Below is a small trained network, with its code and all its weights. Each question gives an input and a target symbol and asks what happens when units are switched off, that is, made to give their printed mean instead of their output.

import numpy as np


def w(rows, s, z=0):
    codes = np.array(rows[::2]) - 128.0
    scale = np.full(codes.shape[1], s)
    scale[-1] = z or s
    return codes * scale


def f(y):
    return y / 2 * (1 + np.tanh(0.7978845608 * (y + 0.044715 * y**3)))


def softmax(a):
    e = np.exp(a - a.max(-1, keepdims=True))
    return e / e.sum(-1, keepdims=True)


def log_softmax(a):
    a = a - a.max(-1, keepdims=True)
    return a - np.log(np.exp(a).sum(-1, keepdims=True))


def net(x, mask):
    ids = ['αγδεζηθλμξπστφψω'.index(c) for c in x.split()]
    T = len(ids)
    res = E[ids] + P[:T]
    u = 0
    for l in range(3):
        q, k, v = (res @ M[l].T for M in (Q, K, V))
        z = softmax(np.where(np.tri(T) > 0, q @ k.T / 3**0.5, -1e9)) @ v
        res = res + np.where(mask[u], z, O[l][:, -1]) @ O[l][:, :-1]
        u += 1
        y = f(res @ A[l][:, :-1].T + A[l][:, -1])
        res = res + np.where(mask[u : u + 12], y, B[l][:, -1]) @ B[l][:, :-1]
        u += 12
    return log_softmax(res[-1] @ U[:, :-1].T + U[:, -1])


Q, K, V, O, A, B = {}, {}, {}, {}, {}, {}
E = w([
[195,186,115,34,121,105],'α',
[177,136,81,128,153,201],'γ',
[217,190,201,157,207,206],'δ',
[231,206,166,129,181,173],'ε',
[161,146,104,138,91,116],'ζ',
[125,61,143,165,164,131],'η',
[216,135,120,127,196,237],'θ',
[160,117,125,76,134,166],'λ',
[176,11,151,48,108,148],'μ',
[244,69,111,92,98,153],'ξ',
[108,164,112,249,224,162],'π',
[166,226,116,153,78,133],'σ',
[72,164,82,202,165,213],'τ',
[106,236,151,87,119,79],'φ',
[68,140,185,127,113,40],'ψ',
[182,151,157,78,104,126],'ω',
],0.014)
P = w([
[98,113,91,115,65,164],'0',
[132,133,120,140,186,116],'1',
[68,156,224,104,112,145],'2',
[106,163,87,163,58,131],'3',
[136,138,101,135,214,101],'4',
[22,175,248,109,120,134],'5',
[103,168,88,167,43,144],'6',
[144,137,82,134,249,84],'7',
[11,169,230,106,128,145],'8',
[101,161,78,160,50,147],'9',
],0.014)
Q[0] = w([
[75,114,181,43,37,189],'0.h0',
[168,124,2,120,144,53],'0.h0',
[127,174,94,111,171,161],'0.h0',
],0.008)
K[0] = w([
[253,74,77,53,199,112],'0.h0',
[145,124,211,124,38,172],'0.h0',
[135,151,136,92,88,139],'0.h0',
],0.0077)
V[0] = w([
[94,101,114,215,97,156],'0.h0',
[178,3,105,100,129,16],'0.h0',
[35,217,59,155,83,150],'0.h0',
],0.0031)
O[0] = w([
[73,2,62,96,151,196,139],'0.h0',
[109,62,144,143,80,67,3],'0.h0',
[9,172,70,132,65,81,12],'0.h0',
],0.0048,0.00045)
A[0] = w([
[179,70,185,146,243,68,31],'0.n0',
[155,165,185,109,191,149,168],'0.n1',
[152,144,71,23,50,8,5],'0.n2',
[91,90,131,196,117,142,124],'0.n3',
[184,88,157,118,170,135,66],'0.n4',
[75,88,193,107,110,169,215],'0.n5',
[119,202,143,108,186,185,182],'0.n6',
[232,88,76,133,115,123,134],'0.n7',
[60,112,105,159,157,202,150],'0.n8',
[210,122,204,79,193,104,90],'0.n9',
[166,137,106,152,1,45,218],'0.n10',
[36,184,253,134,183,53,197],'0.n11',
],0.0088,0.0024)
B[0] = w([
[174,142,66,52,215,223,185],'0.n0',
[89,79,168,132,122,127,184],'0.n1',
[218,29,176,64,211,152,151],'0.n2',
[136,101,210,136,119,164,152],'0.n3',
[62,153,91,129,89,180,147],'0.n4',
[173,253,211,150,109,90,195],'0.n5',
[146,86,149,221,133,96,189],'0.n6',
[91,178,75,147,60,147,172],'0.n7',
[131,136,141,182,163,159,174],'0.n8',
[57,165,122,107,131,148,178],'0.n9',
[71,112,72,62,71,184,175],'0.n10',
[140,142,211,8,111,148,254],'0.n11',
],0.0075,0.0077)
Q[1] = w([
[181,181,171,130,101,186],'1.h0',
[124,180,254,125,84,117],'1.h0',
[192,29,107,172,89,62],'1.h0',
],0.0081)
K[1] = w([
[92,183,2,175,169,31],'1.h0',
[135,181,82,67,250,117],'1.h0',
[210,14,141,137,144,177],'1.h0',
],0.0061)
V[1] = w([
[255,25,212,178,210,82],'1.h0',
[153,130,16,190,78,53],'1.h0',
[59,49,135,167,91,211],'1.h0',
],0.0041)
O[1] = w([
[224,24,100,185,82,85,86],'1.h0',
[207,214,83,154,205,215,4],'1.h0',
[78,34,100,175,36,255,158],'1.h0',
],0.0069,0.0049)
A[1] = w([
[219,138,215,212,74,33,52],'1.n0',
[122,97,101,243,178,112,150],'1.n1',
[87,118,28,194,137,198,3],'1.n2',
[211,132,80,137,183,124,226],'1.n3',
[145,211,61,63,45,91,100],'1.n4',
[129,94,218,228,254,80,107],'1.n5',
[211,182,135,112,74,163,183],'1.n6',
[170,231,84,159,154,139,104],'1.n7',
[197,180,162,87,109,123,38],'1.n8',
[138,129,161,208,174,169,103],'1.n9',
[96,62,186,113,38,162,13],'1.n10',
[146,149,137,127,155,128,132],'1.n11',
],0.0076,0.0031)
B[1] = w([
[192,27,117,145,207,80,191],'1.n0',
[104,88,120,105,4,115,176],'1.n1',
[174,205,67,84,71,48,210],'1.n2',
[90,21,157,136,91,202,147],'1.n3',
[178,133,184,29,94,122,193],'1.n4',
[159,120,89,35,75,31,223],'1.n5',
[246,95,146,153,186,113,191],'1.n6',
[166,39,98,255,107,107,137],'1.n7',
[127,85,34,102,208,112,192],'1.n8',
[164,123,182,67,127,151,179],'1.n9',
[118,106,223,135,131,127,255],'1.n10',
[165,172,167,79,112,71,137],'1.n11',
],0.0069,0.0078)
Q[2] = w([
[199,69,198,134,138,3],'2.h0',
[71,87,191,162,120,129],'2.h0',
[138,138,90,136,67,128],'2.h0',
],0.0067)
K[2] = w([
[56,60,47,170,178,51],'2.h0',
[61,66,99,89,161,77],'2.h0',
[119,126,231,253,109,115],'2.h0',
],0.0042)
V[2] = w([
[204,113,65,99,161,147],'2.h0',
[247,159,148,157,3,95],'2.h0',
[172,36,104,147,162,175],'2.h0',
],0.0051)
O[2] = w([
[171,121,163,176,60,134,142],'2.h0',
[121,136,153,160,240,60,250],'2.h0',
[146,198,110,105,131,254,89],'2.h0',
],0.0076,0.0023)
A[2] = w([
[222,136,85,119,149,120,150],'2.n0',
[116,154,54,211,79,215,74],'2.n1',
[132,78,202,132,67,83,57],'2.n2',
[172,1,187,115,209,176,100],'2.n3',
[43,135,48,63,143,86,144],'2.n4',
[154,243,121,124,199,95,147],'2.n5',
[47,97,140,201,129,193,184],'2.n6',
[155,220,76,51,85,135,105],'2.n7',
[118,244,86,122,95,175,3],'2.n8',
[27,99,169,137,154,85,204],'2.n9',
[131,175,67,185,92,74,57],'2.n10',
[181,94,100,211,133,157,119],'2.n11',
],0.0097,0.0038)
B[2] = w([
[199,2,227,98,233,77,160],'2.n0',
[78,149,171,40,251,231,142],'2.n1',
[72,95,23,153,152,201,247],'2.n2',
[142,152,19,181,61,143,253],'2.n3',
[167,169,125,117,134,120,175],'2.n4',
[221,221,82,186,119,104,147],'2.n5',
[33,132,19,172,154,125,141],'2.n6',
[69,146,161,232,146,51,181],'2.n7',
[253,203,85,115,126,184,139],'2.n8',
[111,150,218,195,152,113,200],'2.n9',
[103,102,30,55,181,91,141],'2.n10',
[140,183,225,241,88,160,135],'2.n11',
],0.0065,0.015)
U = w([
[168,7,123,67,180,120,76],'α',
[156,142,79,154,235,134,98],'γ',
[169,76,98,247,104,112,1],'δ',
[127,109,170,236,180,91,132],'ε',
[117,230,185,153,64,118,149],'ζ',
[22,122,126,216,158,148,192],'η',
[110,77,187,141,204,209,126],'θ',
[105,128,157,134,142,104,229],'λ',
[133,108,47,103,72,222,136],'μ',
[163,88,214,139,121,28,128],'ξ',
[103,88,65,142,118,33,85],'π',
[159,184,100,184,70,102,105],'σ',
[75,194,71,58,155,180,127],'τ',
[61,145,161,50,159,59,181],'φ',
[57,103,255,74,116,166,102],'ψ',
[88,30,180,144,139,80,150],'ω',
],0.0069,0.005)

Each question gives the input, a string of symbols that net reads in full, and the target symbol t.
The units are the heads (3 rows each of Q, K, V and O) and the neurons (one row each of A and B). Each row of codes is followed by its name. A weight is (code - 128) times the scale printed after its matrix; where a second scale follows, it is the last column's (O, A, B and U).
mask holds one flag per unit, layer by layer, with each layer's heads first. A switched-off unit (its flag False) gives its mean, the last column of its rows in O or B, instead of its output. The means were averaged over made-up inputs and are rounded, as every weight is.
A unit's drop is (log p(t) with every unit on - log p(t) with that unit switched off) / (log p(t) with every unit on - log p(t) with every unit switched off).
The circuit of an input: a set's keep is (log p(t) with only the set's units on - log p(t) with every unit switched off) / (log p(t) with every unit on - log p(t) with every unit switched off). Starting from the 12 units with the biggest drops (on a tie, the unit counted first), units are removed one at a time, each time the one whose removal leaves the highest keep (on an exact tie, the one counted first), for as long as the keep stays at least 0.8.
units of the circuit, in order: the units of the circuit, biggest drop first
unit that matters most: the unit with the biggest drop
top k neurons: the k neurons with the biggest drops, biggest first
k most important neurons of layer l: the k neurons of layer l with the biggest drops, biggest first
input δ ε μ η ξ γ ε ψ η δ, target δ: units of the circuit, in order	0.n6, 1.n7, 0.n11
input π η ξ η η ψ, target μ: top 3 neurons	2.n3, 0.n11, 2.n2
input η η ξ τ, target τ: units of the circuit, in order	2.n1, 1.n2, 0.n11, 1.h0
input α ξ η δ ψ ξ η μ η, target ψ: units of the circuit, in order	0.n11
input η ξ ψ, target ζ: top 4 neurons	2.n5, 0.n11, 0.n7, 0.n5
input γ ε η ξ η, target γ: units of the circuit, in order	0.n0, 0.n7, 1.h0
input η μ μ, target ψ: units of the circuit, in order	0.n9, 0.n4, 1.h0, 1.n10
input ψ τ τ δ δ ξ, target η: top 3 neurons	0.n9, 2.n2, 0.n1
input α ξ μ ξ ω α ξ μ γ, target ψ: 2 most important neurons of layer 2	2.n3, 2.n5
input α ζ η ξ η φ, target μ: 4 most important neurons of layer 0	0.n11, 0.n0, 0.n5, 0.n10
input η ξ η η ξ π μ η φ, target μ: top 2 neurons	2.n3, 0.n11
input ζ ξ δ ω τ α τ π ζ ξ, target ξ: 2 most important neurons of layer 1	1.n6, 1.n4
input μ η π ψ, target ψ: top 3 neurons	0.n10, 0.n6, 1.n0
input τ μ α ζ, target ζ: unit that matters most	0.n10
input θ ψ η ξ γ ξ ψ μ ξ, target ψ: top 3 neurons	0.n9, 0.n0, 0.n4
input θ η ζ η λ η η ψ, target φ: 2 most important neurons of layer 1	1.n6, 1.n0
input α σ ξ η η ω ξ ξ ω, target ζ: top 2 neurons	0.n9, 0.n7
input φ π ξ α ω η η π, target α: top 3 neurons	1.n5, 0.n0, 1.n3
input ξ ξ α, target ζ: top 4 neurons	0.n9, 2.n5, 0.n11, 0.n7
input η ξ η, target ζ: top 2 neurons	2.n5, 0.n5
input η τ π θ λ τ η τ ψ, target ε: unit that matters most	1.n5
input η δ ε ε π π ψ η ω, target μ: 2 most important neurons of layer 0	0.n0, 0.n11
input η ξ μ α μ η θ η η ψ, target ψ: top 2 neurons	2.n3, 0.n10
input η η ξ, target μ: 4 most important neurons of layer 0	0.n0, 0.n5, 0.n6, 0.n10
input η ξ φ η α δ ε, target ε: top 2 neurons	2.n11, 0.n11
input μ α λ ξ η η, target μ: top 3 neurons	2.n3, 0.n0, 0.n5
input ε π η, target δ: top 3 neurons	2.n3, 1.n0, 0.n5
input λ η τ, target μ: 2 most important neurons of layer 2	2.n2, 2.n3
